Below is a small trained network, with its code and all its weights. Each question gives an input and a class and asks what happens when units are switched off, that is, made to give their printed mean instead of their output.

import numpy as np


def w(rows, s, z=0):
    codes = np.array(rows[::2]) - 128.0
    scale = np.full(codes.shape[1], s)
    scale[-1] = z or s
    return codes * scale


def norm(h):
    return h / np.sqrt((h * h).mean(-1, keepdims=True) + 1e-5)


def f(y):
    return np.maximum(y, 0)


def log_softmax(a):
    a = a - a.max(-1, keepdims=True)
    return a - np.log(np.exp(a).sum(-1, keepdims=True))


def net(x, mask):
    res = np.array(x, float).reshape(1, 4) / 4 @ E
    u = 0
    for l in range(2):
        y = f(norm(res) @ A[l][:, :-1].T + A[l][:, -1])
        res = res + np.where(mask[u : u + 5], y, B[l][:, -1]) @ B[l][:, :-1]
        u += 5
    return log_softmax(norm(res)[-1] @ U[:, :-1].T + U[:, -1])


A, B = {}, {}
E = w([
[107,20,60,135,183],'x0',
[83,210,185,68,145],'x1',
[135,197,30,254,226],'x2',
[21,66,196,153,39],'x3',
],0.0074)
A[0] = w([
[22,89,175,61,105,25],'L0N1',
[192,156,130,43,184,33],'L0N2',
[62,58,172,76,94,86],'L0N3',
[138,209,189,77,40,89],'L0N4',
[210,205,131,5,194,1],'L0N5',
],0.013,0.0043)
B[0] = w([
[4,112,100,132,139,222],'L0N1',
[82,202,118,150,16,202],'L0N2',
[61,88,144,187,120,231],'L0N3',
[200,129,193,58,155,254],'L0N4',
[163,163,16,143,16,245],'L0N5',
],0.019,0.0074)
A[1] = w([
[190,15,111,177,104,49],'L1N1',
[129,208,43,133,127,123],'L1N2',
[148,41,88,168,114,17],'L1N3',
[164,223,87,214,250,252],'L1N4',
[85,142,93,190,80,105],'L1N5',
],0.015,0.0025)
B[1] = w([
[189,117,119,181,147,174],'L1N1',
[80,177,59,183,112,255],'L1N2',
[187,147,151,168,87,180],'L1N3',
[41,157,126,34,251,246],'L1N4',
[184,83,163,106,154,237],'L1N5',
],0.018,0.0099)
U = w([
[126,169,75,120,254,154],'0',
[57,48,148,135,113,181],'1',
[223,70,124,206,164,27],'2',
[163,198,42,136,82,247],'3',
[199,154,179,59,128,6],'4',
],0.02,0.0022)

Each question gives the input, the list of numbers given to net, and the class t.
The units are the neurons (one row each of A and B). Each row of codes is followed by its name. A weight is (code - 128) times the scale printed after its matrix; where a second scale follows, it is the last column's (A, B and U).
mask holds one flag per neuron, layer by layer. A switched-off neuron (its flag False) gives its mean, the last column of its row in B, instead of its output. The means were averaged over made-up inputs and are rounded, as every weight is.
A unit's drop is (log p(t) with every unit on - log p(t) with that unit switched off) / (log p(t) with every unit on - log p(t) with every unit switched off).
The circuit of an input: a set's keep is (log p(t) with only the set's units on - log p(t) with every unit switched off) / (log p(t) with every unit on - log p(t) with every unit switched off). Starting from all 10 units, units are removed one at a time, each time the one whose removal leaves the highest keep (on an exact tie, the one counted first), for as long as the keep stays at least 0.8.
units of the circuit, in order: the units of the circuit, biggest drop first
k most important neurons: the k neurons with the biggest drops, biggest first
top k neurons in layer l: the k neurons of layer l with the biggest drops, biggest first
drop when u is switched off: that unit's drop, to one decimal
input [-4,5,6,-7], class 3: units of the circuit, in order => L0N5
input [0,-4,2,-8], class 3: 2 most important neurons => L0N5, L0N2
input [0,-7,-8,-2], class 2: units of the circuit, in order => L1N1, L0N2
input [-4,4,0,5], class 1: top 2 neurons in layer 0 => L0N1, L0N3
input [-7,0,3,0], class 4: top 2 neurons in layer 0 => L0N4, L0N2
input [-3,8,-1,3], class 4: 3 most important neurons => L0N4, L1N2, L1N4
input [-2,6,5,7], class 1: 2 most important neurons => L1N4, L1N2
input [-3,8,5,8], class 1: 2 most important neurons => L1N4, L0N1
input [5,-4,-1,-6], class 3: top 2 neurons in layer 0 => L0N3, L0N2
input [5,5,-2,-1], class 1: 3 most important neurons => L0N1, L0N3, L1N5
input [1,5,7,-8], class 3: 2 most important neurons => L0N5, L0N2
input [-7,-5,-1,6], class 1: top 2 neurons in layer 0 => L0N3, L0N1
input [4,7,7,-8], class 3: 3 most important neurons => L0N5, L0N2, L1N2
input [3,6,-4,-3], class 3: top neuron in layer 0 => L0N5
input [7,2,1,3], class 1: top 2 neurons in layer 0 => L0N1, L0N5
input [-1,-6,-2,-2], class 2: drop when L0N5 is switched off => 0.1
input [-5,2,-2,-1], class 4: drop when L0N5 is switched off => -0.2
input [5,5,2,4], class 1: drop when L1N4 is switched off => 0.1
input [-5,3,6,4], class 0: drop when L0N5 is switched off => 0.2
input [-4,2,-4,-1], class 4: top neuron in layer 0 => L0N4
